Below are the code and all the weights of a small trained network. Each question names an input and a class and asks about switching units off, where a switched-off unit gives its printed mean instead of its output.

import numpy as np


def w(rows, s, z=0):
    codes = np.array(rows[::2]) - 128.0
    scale = np.full(codes.shape[1], s)
    scale[-1] = z or s
    return codes * scale


def norm(h):
    return h / np.sqrt((h * h).mean(-1, keepdims=True) + 1e-5)


def f(y):
    return np.maximum(y, 0)


def log_softmax(a):
    a = a - a.max(-1, keepdims=True)
    return a - np.log(np.exp(a).sum(-1, keepdims=True))


def net(x, mask):
    res = np.array(x, float).reshape(1, 8) / 4 @ E
    u = 0
    for l in range(4):
        y = f(norm(res) @ A[l][:, :-1].T + A[l][:, -1])
        res = res + np.where(mask[u : u + 4], y, B[l][:, -1]) @ B[l][:, :-1]
        u += 4
    return log_softmax(norm(res)[-1] @ U[:, :-1].T + U[:, -1])


A, B = {}, {}
E = w([
[126,129,132,130,118,132,127],'x0',
[124,123,126,132,120,130,123],'x1',
[126,119,118,130,122,132,114],'x2',
[133,139,136,121,137,123,140],'x3',
[15,95,115,54,136,152,211],'x4',
[159,24,189,161,227,255,147],'x5',
[180,134,22,178,84,163,238],'x6',
[124,125,126,132,124,128,125],'x7',
],0.0053)
A[0] = w([
[131,135,255,62,135,118,16,72],'0.n0',
[243,167,120,229,212,115,42,2],'0.n1',
[115,140,33,128,148,168,195,120],'0.n2',
[213,188,61,188,90,187,212,74],'0.n3',
],0.0048,0.0041)
B[0] = w([
[62,118,135,253,213,65,134,252],'0.n0',
[168,5,182,62,7,99,165,213],'0.n1',
[111,84,174,125,178,83,98,216],'0.n2',
[99,83,131,190,230,48,75,234],'0.n3',
],0.0058,0.0036)
A[1] = w([
[52,131,133,28,129,198,200,4],'1.n0',
[199,106,2,198,114,154,241,49],'1.n1',
[83,165,137,125,180,131,59,88],'1.n2',
[176,109,159,148,132,163,107,81],'1.n3',
],0.0061,0.0015)
B[1] = w([
[213,3,161,65,7,90,128,230],'1.n0',
[51,92,250,241,235,59,30,253],'1.n1',
[147,61,81,162,178,113,139,220],'1.n2',
[106,227,133,30,73,197,154,200],'1.n3',
],0.0052,0.0029)
A[2] = w([
[199,120,181,132,144,201,105,72],'2.n0',
[175,149,158,146,170,254,127,5],'2.n1',
[114,63,171,94,127,155,126,102],'2.n2',
[130,241,46,125,63,28,85,145],'2.n3',
],0.0066,0.0017)
B[2] = w([
[92,211,100,96,126,204,94,188],'2.n0',
[141,167,39,99,97,166,146,169],'2.n1',
[122,166,48,174,113,69,235,215],'2.n2',
[146,182,96,125,156,255,96,253],'2.n3',
],0.0073,0.0049)
A[3] = w([
[149,95,129,183,175,238,219,223],'3.n0',
[233,190,147,160,76,129,60,149],'3.n1',
[254,113,205,180,20,157,102,6],'3.n2',
[120,94,134,131,145,169,197,115],'3.n3',
],0.0069,0.0017)
B[3] = w([
[120,231,148,103,92,118,45,254],'3.n0',
[146,60,135,65,114,143,239,220],'3.n1',
[74,59,154,73,51,67,254,190],'3.n2',
[212,129,90,112,99,152,109,187],'3.n3',
],0.0067,0.0052)
U = w([
[90,96,139,223,228,66,95,211],'0',
[147,215,42,87,107,254,112,2],'1',
[144,26,105,76,67,91,223,170],'2',
],0.0097,0.00065)

Each question gives the input, the list of numbers given to net, and the class t.
The units are the neurons (one row each of A and B). Each row of codes is followed by its name. A weight is (code - 128) times the scale printed after its matrix; where a second scale follows, it is the last column's (A, B and U).
mask holds one flag per neuron, layer by layer. A switched-off neuron (its flag False) gives its mean, the last column of its row in B, instead of its output. The means were averaged over made-up inputs and are rounded, as every weight is.
A unit's drop is (log p(t) with every unit on - log p(t) with that unit switched off) / (log p(t) with every unit on - log p(t) with every unit switched off).
The circuit of an input: a set's keep is (log p(t) with only the set's units on - log p(t) with every unit switched off) / (log p(t) with every unit on - log p(t) with every unit switched off). Starting from the 12 units with the biggest drops (on a tie, the unit counted first), units are removed one at a time, each time the one whose removal leaves the highest keep (on an exact tie, the one counted first), for as long as the keep stays at least 0.8.
circuit, biggest first: the units of the circuit, biggest drop first
most important unit: the unit with the biggest drop
top k neurons: the k neurons with the biggest drops, biggest first
top k neurons in layer l: the k neurons of layer l with the biggest drops, biggest first
drop of u: that unit's drop, to one decimal
input [-7,-4,-5,-4,-2,5,6,1], class 0: most important unit -> 1.n1
input [1,-3,-6,7,6,-7,3,1], class 1: top 2 neurons -> [2.n3; 0.n1]
input [7,2,5,-3,-5,4,4,7], class 2: top 2 neurons -> [0.n1; 3.n2]
input [5,4,5,-1,2,5,4,0], class 1: top 4 neurons -> [0.n0; 3.n0; 2.n1; 3.n3]
input [-5,8,2,-6,-7,6,0,-3], class 2: top 2 neurons in layer 3 -> [3.n2; 3.n1]
input [-7,6,-1,-3,-7,-4,7,-8], class 0: top 3 neurons -> [1.n1; 0.n3; 1.n0]
input [-5,-5,4,0,-5,-6,-5,-8], class 1: top 2 neurons -> [2.n3; 1.n1]
input [5,-5,-8,-1,-8,-5,-7,-1], class 2: top 3 neurons in layer 3 -> [3.n1; 3.n2; 3.n0]
input [5,7,8,5,5,5,-3,-2], class 1: top 3 neurons -> [3.n0; 0.n1; 3.n2]
input [5,5,-5,3,-8,7,-2,7], class 2: top 4 neurons -> [0.n1; 3.n2; 2.n3; 3.n1]
input [-5,6,-5,4,6,7,7,0], class 0: top 2 neurons -> [1.n1; 2.n3]
input [5,-1,0,-2,-6,-5,7,5], class 0: top 3 neurons -> [1.n1; 0.n3; 1.n0]
input [6,8,-8,-1,4,-4,-3,6], class 1: top 2 neurons in layer 0 -> [0.n1; 0.n2]
input [-6,3,7,5,-7,1,6,-5], class 2: top 2 neurons in layer 1 -> [1.n3; 1.n2]
input [-3,3,4,-7,-8,4,-2,-4], class 2: circuit, biggest first -> [0.n1]
input [-6,5,7,0,-6,-7,-4,-1], class 1: top 2 neurons -> [2.n3; 1.n0]
input [-4,0,-8,6,-8,-5,-7,4], class 2: top 3 neurons in layer 3 -> [3.n1; 3.n2; 3.n0]
input [-5,-2,-6,-3,-4,-2,1,-6], class 2: drop of 0.n1 -> 0.6
input [-3,-3,-3,-6,1,4,5,3], class 0: drop of 1.n1 -> 0.3
input [5,7,1,-1,-8,2,5,0], class 2: drop of 2.n3 -> 0.0
input [-7,-5,-6,-5,5,-7,-4,2], class 1: drop of 1.n1 -> 0.1
input [-4,1,-8,0,0,-7,-3,-4], class 1: circuit, biggest first -> [2.n3]
input [-7,2,5,6,-7,1,7,-4], class 0: top 2 neurons -> [1.n1; 0.n3]
